Below is a small trained network, with its code and all its weights. Each question gives an input and a target symbol and asks what happens when units are switched off, that is, made to give their printed mean instead of their output.

import numpy as np


def w(rows, s, z=0):
    codes = np.array(rows[::2]) - 128.0
    scale = np.full(codes.shape[1], s)
    scale[-1] = z or s
    return codes * scale


def f(y):
    return y / 2 * (1 + np.tanh(0.7978845608 * (y + 0.044715 * y**3)))


def softmax(a):
    e = np.exp(a - a.max(-1, keepdims=True))
    return e / e.sum(-1, keepdims=True)


def log_softmax(a):
    a = a - a.max(-1, keepdims=True)
    return a - np.log(np.exp(a).sum(-1, keepdims=True))


def net(x, mask):
    ids = ['ΞΨαβγδηθλστφω'.index(c) for c in x.split()]
    T = len(ids)
    res = E[ids] + P[:T]
    u = 0
    for l in range(2):
        q, k, v = (res @ M[l].T for M in (Q, K, V))
        z = softmax(np.where(np.tri(T) > 0, q @ k.T / 3**0.5, -1e9)) @ v
        res = res + np.where(mask[u], z, O[l][:, -1]) @ O[l][:, :-1]
        u += 1
        y = f(res @ A[l][:, :-1].T + A[l][:, -1])
        res = res + np.where(mask[u : u + 12], y, B[l][:, -1]) @ B[l][:, :-1]
        u += 12
    return log_softmax(res[-1] @ U[:, :-1].T + U[:, -1])


Q, K, V, O, A, B = {}, {}, {}, {}, {}, {}
E = w([
[87,120,150],'Ξ',
[177,157,168],'Ψ',
[80,3,91],'α',
[88,116,155],'β',
[118,197,158],'γ',
[167,179,165],'δ',
[120,159,80],'η',
[127,53,74],'θ',
[173,184,128],'λ',
[73,99,159],'σ',
[199,180,64],'τ',
[93,69,110],'φ',
[34,120,158],'ω',
],0.02)
P = w([
[247,212,198],'0',
[250,173,213],'1',
[253,175,203],'2',
[225,167,145],'3',
[211,181,142],'4',
[198,147,142],'5',
[186,172,109],'6',
[161,172,82],'7',
[154,183,76],'8',
[144,198,50],'9',
[125,187,58],'10',
[133,207,30],'11',
[131,174,75],'12',
],0.0025)
Q[0] = w([
[168,137,24],'L0H1',
[49,253,144],'L0H1',
[161,126,84],'L0H1',
],0.007)
K[0] = w([
[171,64,218],'L0H1',
[3,254,156],'L0H1',
[140,203,225],'L0H1',
],0.0059)
V[0] = w([
[40,181,190],'L0H1',
[3,112,84],'L0H1',
[149,101,101],'L0H1',
],0.005)
O[0] = w([
[138,146,254,250],'L0H1',
[159,51,188,87],'L0H1',
[143,72,125,73],'L0H1',
],0.0058,0.0015)
A[0] = w([
[78,172,166,156],'L0N1',
[138,80,196,7],'L0N2',
[196,53,85,85],'L0N3',
[7,177,112,154],'L0N4',
[17,116,90,128],'L0N5',
[124,183,138,24],'L0N6',
[232,144,198,125],'L0N7',
[56,109,154,110],'L0N8',
[106,89,163,41],'L0N9',
[149,161,203,79],'L0N10',
[68,192,147,151],'L0N11',
[116,91,54,37],'L0N12',
],0.013,0.011)
B[0] = w([
[140,55,123,252],'L0N1',
[146,132,183,111],'L0N2',
[24,185,114,150],'L0N3',
[219,72,209,248],'L0N4',
[211,87,168,210],'L0N5',
[71,97,88,114],'L0N6',
[56,160,60,234],'L0N7',
[166,66,206,177],'L0N8',
[182,58,254,115],'L0N9',
[94,116,48,168],'L0N10',
[178,92,229,255],'L0N11',
[2,222,149,132],'L0N12',
],0.0096,0.0057)
Q[1] = w([
[195,173,7],'L1H1',
[138,71,97],'L1H1',
[69,135,194],'L1H1',
],0.013)
K[1] = w([
[168,45,45],'L1H1',
[3,117,156],'L1H1',
[116,101,92],'L1H1',
],0.011)
V[1] = w([
[2,205,198],'L1H1',
[109,124,111],'L1H1',
[128,177,158],'L1H1',
],0.0063)
O[1] = w([
[127,92,198,3],'L1H1',
[255,121,109,47],'L1H1',
[158,144,165,128],'L1H1',
],0.0091,0.0018)
A[1] = w([
[152,255,97,49],'L1N1',
[170,164,142,65],'L1N2',
[83,143,96,2],'L1N3',
[236,81,168,164],'L1N4',
[114,186,125,55],'L1N5',
[110,176,105,42],'L1N6',
[96,49,197,93],'L1N7',
[100,154,219,94],'L1N8',
[142,70,47,134],'L1N9',
[89,223,163,182],'L1N10',
[115,69,107,54],'L1N11',
[92,210,162,107],'L1N12',
],0.0099,0.0082)
B[1] = w([
[189,54,151,163],'L1N1',
[145,78,252,126],'L1N2',
[154,85,251,128],'L1N3',
[109,166,90,250],'L1N4',
[69,69,135,132],'L1N5',
[38,18,200,135],'L1N6',
[120,124,78,215],'L1N7',
[79,152,203,165],'L1N8',
[84,139,73,135],'L1N9',
[149,151,191,158],'L1N10',
[140,109,71,127],'L1N11',
[167,130,202,137],'L1N12',
],0.011,0.019)
U = w([
[154,118,140,69],'Ξ',
[139,87,168,203],'Ψ',
[224,127,177,132],'α',
[236,60,128,138],'β',
[105,55,118,98],'γ',
[72,202,111,165],'δ',
[122,250,199,154],'η',
[138,126,140,93],'θ',
[136,1,247,65],'λ',
[172,111,68,253],'σ',
[156,140,137,87],'τ',
[192,236,71,157],'φ',
[142,138,135,89],'ω',
],0.011,0.0062)

Each question gives the input, a string of symbols that net reads in full, and the target symbol t.
The units are the heads (3 rows each of Q, K, V and O) and the neurons (one row each of A and B). Each row of codes is followed by its name. A weight is (code - 128) times the scale printed after its matrix; where a second scale follows, it is the last column's (O, A, B and U).
mask holds one flag per unit, layer by layer, with each layer's heads first. A switched-off unit (its flag False) gives its mean, the last column of its rows in O or B, instead of its output. The means were averaged over made-up inputs and are rounded, as every weight is.
A unit's drop is (log p(t) with every unit on - log p(t) with that unit switched off) / (log p(t) with every unit on - log p(t) with every unit switched off).
The circuit of an input: a set's keep is (log p(t) with only the set's units on - log p(t) with every unit switched off) / (log p(t) with every unit on - log p(t) with every unit switched off). Starting from the 12 units with the biggest drops (on a tie, the unit counted first), units are removed one at a time, each time the one whose removal leaves the highest keep (on an exact tie, the one counted first), for as long as the keep stays at least 0.8.
circuit, biggest first: the units of the circuit, biggest drop first
k most important neurons: the k neurons with the biggest drops, biggest first
top k neurons in layer l: the k neurons of layer l with the biggest drops, biggest first
drop of u: that unit's drop, to one decimal
input σ β ω γ δ, target λ: 4 most important neurons -> [L0N7, L0N4, L1N4, L0N5]
input θ ω λ η λ η Ξ Ψ σ β ω Ψ, target λ: 3 most important neurons -> [L0N4, L0N7, L0N5]
input γ σ θ γ φ γ σ λ ω λ, target λ: top 3 neurons in layer 0 -> [L0N4, L0N5, L0N1]
input Ξ φ α δ τ σ σ φ τ φ, target σ: top 2 neurons in layer 0 -> [L0N11, L0N5]
input ω η σ λ τ τ φ ω β θ τ η, target φ: circuit, biggest first -> [L1N1, L1N6, L1N8]
input λ Ψ ω γ δ ω λ τ, target λ: 3 most important neurons -> [L0N1, L0N4, L1N1]
input β τ ω θ η δ λ Ψ φ λ Ψ γ φ, target σ: 3 most important neurons -> [L1N8, L0N11, L1N10]
input γ φ β γ λ Ψ θ δ δ θ ω τ, target λ: 4 most important neurons -> [L0N1, L0N4, L0N5, L1N1]
input δ λ δ Ξ γ δ δ σ γ ω, target λ: top 2 neurons in layer 0 -> [L0N11, L0N8]
input Ψ α σ φ λ φ η, target φ: top neuron in layer 0 -> [L0N8]
input γ α η σ β ω Ψ, target λ: 3 most important neurons -> [L0N7, L0N4, L0N1]
input α β γ ω λ λ, target λ: top 2 neurons in layer 0 -> [L0N4, L0N1]
input σ η α, target γ: 3 most important neurons -> [L1N4, L0N3, L0N11]
input φ τ α θ σ θ δ γ ω ω, target λ: top neuron in layer 1 -> [L1N8]
input δ φ γ σ λ Ψ θ τ, target β: drop of L1N8 -> 0.2
input τ ω δ, target λ: drop of L1N12 -> 0.2
input δ γ λ τ γ φ β δ λ τ, target β: drop of L0N10 -> 0.1
input β ω α, target γ: drop of L1N4 -> 0.4
